Below is a small trained network, with its code and all its weights. Each question gives an input and a target symbol and asks what happens when units are switched off, that is, made to give their printed mean instead of their output.

import numpy as np


def w(rows, s, z=0):
    codes = np.array(rows[::2]) - 128.0
    scale = np.full(codes.shape[1], s)
    scale[-1] = z or s
    return codes * scale


def norm(h):
    return h / np.sqrt((h * h).mean(-1, keepdims=True) + 1e-5)


def f(y):
    return y / 2 * (1 + np.tanh(0.7978845608 * (y + 0.044715 * y**3)))


def softmax(a):
    e = np.exp(a - a.max(-1, keepdims=True))
    return e / e.sum(-1, keepdims=True)


def log_softmax(a):
    a = a - a.max(-1, keepdims=True)
    return a - np.log(np.exp(a).sum(-1, keepdims=True))


def net(x, mask):
    ids = ['ΓΞΠΦΨΩαεζηθμ'.index(c) for c in x.split()]
    T = len(ids)
    res = E[ids] + P[:T]
    u = 0
    for l in range(2):
        q, k, v = (norm(res) @ M[l].T for M in (Q, K, V))
        z = softmax(np.where(np.tri(T) > 0, q @ k.T / 3**0.5, -1e9)) @ v
        res = res + np.where(mask[u], z, O[l][:, -1]) @ O[l][:, :-1]
        u += 1
        y = f(norm(res) @ A[l][:, :-1].T + A[l][:, -1])
        res = res + np.where(mask[u : u + 16], y, B[l][:, -1]) @ B[l][:, :-1]
        u += 16
    return log_softmax(norm(res)[-1] @ U[:, :-1].T + U[:, -1])


Q, K, V, O, A, B = {}, {}, {}, {}, {}, {}
E = w([
[153,85,245],'Γ',
[97,166,177],'Ξ',
[55,130,106],'Π',
[139,62,68],'Φ',
[55,111,105],'Ψ',
[120,174,193],'Ω',
[87,175,102],'α',
[80,166,145],'ε',
[77,134,123],'ζ',
[72,179,132],'η',
[72,188,132],'θ',
[71,196,172],'μ',
],0.011)
P = w([
[109,227,110],'0',
[212,219,124],'1',
[24,99,49],'2',
[220,220,133],'3',
[7,94,120],'4',
[240,219,143],'5',
[2,85,154],'6',
[251,214,152],'7',
[7,83,157],'8',
[244,215,156],'9',
[17,87,172],'10',
],0.0087)
Q[0] = w([
[138,200,237],'L0H0',
[166,165,46],'L0H0',
[5,242,99],'L0H0',
],0.029)
K[0] = w([
[109,178,252],'L0H0',
[63,155,47],'L0H0',
[182,252,130],'L0H0',
],0.029)
V[0] = w([
[190,204,126],'L0H0',
[145,157,122],'L0H0',
[243,253,115],'L0H0',
],0.0042)
O[0] = w([
[197,35,160,207],'L0H0',
[153,72,159,152],'L0H0',
[217,2,180,252],'L0H0',
],0.0031,0.0037)
A[0] = w([
[30,115,189,132],'L0N0',
[2,60,61,141],'L0N1',
[58,156,122,71],'L0N2',
[16,156,79,3],'L0N3',
[89,123,130,53],'L0N4',
[106,128,118,88],'L0N5',
[67,131,91,43],'L0N6',
[126,117,156,114],'L0N7',
[122,123,119,65],'L0N8',
[164,153,122,180],'L0N9',
[120,126,115,100],'L0N10',
[128,136,114,94],'L0N11',
[113,138,129,114],'L0N12',
[107,122,118,97],'L0N13',
[154,92,129,76],'L0N14',
[24,7,151,72],'L0N15',
],0.025,0.0033)
B[0] = w([
[67,62,212,232],'L0N0',
[64,192,254,213],'L0N1',
[69,151,160,160],'L0N2',
[15,90,91,174],'L0N3',
[92,160,145,146],'L0N4',
[84,146,147,130],'L0N5',
[71,153,89,150],'L0N6',
[157,119,118,149],'L0N7',
[87,175,142,123],'L0N8',
[179,135,131,161],'L0N9',
[104,168,153,124],'L0N10',
[114,129,143,123],'L0N11',
[124,113,146,131],'L0N12',
[81,161,136,131],'L0N13',
[152,159,133,128],'L0N14',
[229,161,238,251],'L0N15',
],0.045,0.019)
Q[1] = w([
[3,207,38],'L1H0',
[162,108,175],'L1H0',
[131,127,124],'L1H0',
],0.035)
K[1] = w([
[177,253,119],'L1H0',
[111,85,152],'L1H0',
[127,126,123],'L1H0',
],0.048)
V[1] = w([
[99,113,54],'L1H0',
[136,4,131],'L1H0',
[105,103,67],'L1H0',
],0.035)
O[1] = w([
[136,42,52,78],'L1H0',
[123,250,28,251],'L1H0',
[134,81,45,99],'L1H0',
],0.024,0.021)
A[1] = w([
[67,54,183,48],'L1N0',
[141,111,254,47],'L1N1',
[135,125,130,136],'L1N2',
[90,126,104,87],'L1N3',
[30,186,97,131],'L1N4',
[56,34,172,47],'L1N5',
[75,111,100,75],'L1N6',
[23,123,125,200],'L1N7',
[76,131,105,151],'L1N8',
[171,142,122,130],'L1N9',
[178,68,221,233],'L1N10',
[75,184,178,156],'L1N11',
[116,158,195,167],'L1N12',
[150,47,62,97],'L1N13',
[48,173,80,2],'L1N14',
[111,151,67,119],'L1N15',
],0.029,0.0044)
B[1] = w([
[69,211,186,174],'L1N0',
[190,253,134,250],'L1N1',
[125,125,124,130],'L1N2',
[127,152,155,126],'L1N3',
[61,116,170,181],'L1N4',
[45,212,184,163],'L1N5',
[135,132,170,128],'L1N6',
[88,100,203,166],'L1N7',
[109,133,172,134],'L1N8',
[129,88,128,157],'L1N9',
[147,35,149,229],'L1N10',
[81,69,167,236],'L1N11',
[71,119,155,224],'L1N12',
[42,162,113,152],'L1N13',
[108,198,153,150],'L1N14',
[180,118,123,153],'L1N15',
],0.073,0.02)
U = w([
[92,125,90,140],'Γ',
[98,123,93,143],'Ξ',
[103,127,76,189],'Π',
[226,140,108,216],'Φ',
[84,35,120,159],'Ψ',
[136,252,98,1],'Ω',
[149,45,138,199],'α',
[89,99,102,144],'ε',
[21,124,193,46],'ζ',
[155,116,84,241],'η',
[198,146,230,76],'θ',
[198,59,155,164],'μ',
],0.02,0.0048)

Each question gives the input, a string of symbols that net reads in full, and the target symbol t.
The units are the heads (3 rows each of Q, K, V and O) and the neurons (one row each of A and B). Each row of codes is followed by its name. A weight is (code - 128) times the scale printed after its matrix; where a second scale follows, it is the last column's (O, A, B and U).
mask holds one flag per unit, layer by layer, with each layer's heads first. A switched-off unit (its flag False) gives its mean, the last column of its rows in O or B, instead of its output. The means were averaged over made-up inputs and are rounded, as every weight is.
A unit's drop is (log p(t) with every unit on - log p(t) with that unit switched off) / (log p(t) with every unit on - log p(t) with every unit switched off).
The circuit of an input: a set's keep is (log p(t) with only the set's units on - log p(t) with every unit switched off) / (log p(t) with every unit on - log p(t) with every unit switched off). Starting from the 12 units with the biggest drops (on a tie, the unit counted first), units are removed one at a time, each time the one whose removal leaves the highest keep (on an exact tie, the one counted first), for as long as the keep stays at least 0.8.
circuit, biggest first: the units of the circuit, biggest drop first
k most important neurons: the k neurons with the biggest drops, biggest first
k most important neurons of layer l: the k neurons of layer l with the biggest drops, biggest first
input Γ η μ Ω Ξ ζ, target Ω: 3 most important neurons	L0N0, L0N15, L0N1
input Ψ Γ Ω Γ Γ, target θ: circuit, biggest first	L1N1, L0N15
input Ψ η Ξ Γ Ξ Ξ, target μ: most important neuron	L0N3
input Π Ω Ω Γ, target α: 4 most important neurons	L0N3, L0N0, L0N1, L0N15
input Ψ Ξ Γ Ξ Ψ Ω Φ ζ, target μ: 4 most important neurons of layer 0	L0N3, L0N0, L0N1, L0N15
input ε Ω ζ Ξ Ξ Ξ ζ Γ Γ Γ Ξ, target θ: 2 most important neurons of layer 0	L0N15, L0N3
input Ψ Π Ω Γ Φ Ω ζ Ψ Ω, target θ: 2 most important neurons	L1N1, L0N15
input Ψ Ω Γ η α ε Γ Ω Φ Π, target μ: 2 most important neurons	L0N3, L0N0
input Γ Γ Φ ε, target Ω: 2 most important neurons of layer 0	L0N0, L0N15
input ζ Ω Ω ε Π Φ, target Ψ: 3 most important neurons of layer 0	L0N15, L0N1, L0N3
input ζ Ω Γ Γ Ω Γ Γ Ξ, target Ψ: 4 most important neurons	L1N1, L0N15, L0N1, L0N3
input Ξ Ψ Ω Γ Γ μ Ω Γ Γ ε, target Φ: 2 most important neurons	L0N0, L0N1
input Φ Ω Ξ Γ ε ζ, target θ: 3 most important neurons of layer 0	L0N3, L0N0, L0N1
input ζ Γ Ω Γ, target Ψ: 3 most important neurons	L1N1, L0N15, L0N1
input Ξ Γ Ξ Γ Γ Γ θ Γ Γ Ψ, target Φ: 4 most important neurons	L0N0, L0N9, L0N1, L0N3
input Γ Ω Γ Ψ α Γ Γ Ψ, target Ω: 2 most important neurons	L0N0, L0N15
input Π Ω Π Ω ε Ω, target α: 4 most important neurons	L0N0, L0N3, L0N1, L0N15
input ζ Π Π Ω Ξ ζ, target Ψ: 2 most important neurons of layer 1	L1N1, L1N13
input Φ ζ ζ Ω, target θ: 2 most important neurons	L0N3, L0N0
input Φ ε Γ Γ ε Γ Γ μ μ Φ, target θ: 3 most important neurons of layer 0	L0N3, L0N0, L0N1
input ζ Ξ θ θ α Γ Ψ θ, target Ψ: 3 most important neurons of layer 0	L0N15, L0N1, L0N0
input ζ μ Ω μ Γ Ω Φ ε, target Ψ: 3 most important neurons	L1N1, L0N15, L0N1
input Ξ ζ η Ξ, target Φ: 2 most important neurons of layer 1	L1N11, L1N10
input ζ η μ Ω, target Ψ: 4 most important neurons	L1N1, L0N15, L0N1, L0N0
input Ξ Γ ε Γ Ω Γ Γ Ψ Γ ζ, target Φ: most important neuron of layer 0	L0N0
input Π Γ Φ α ζ Ω, target α: most important neuron of layer 1	L1N1
input Ψ ε Π Ω Ω Γ ζ Ω, target μ: 4 most important neurons of layer 0	L0N3, L0N0, L0N15, L0N1
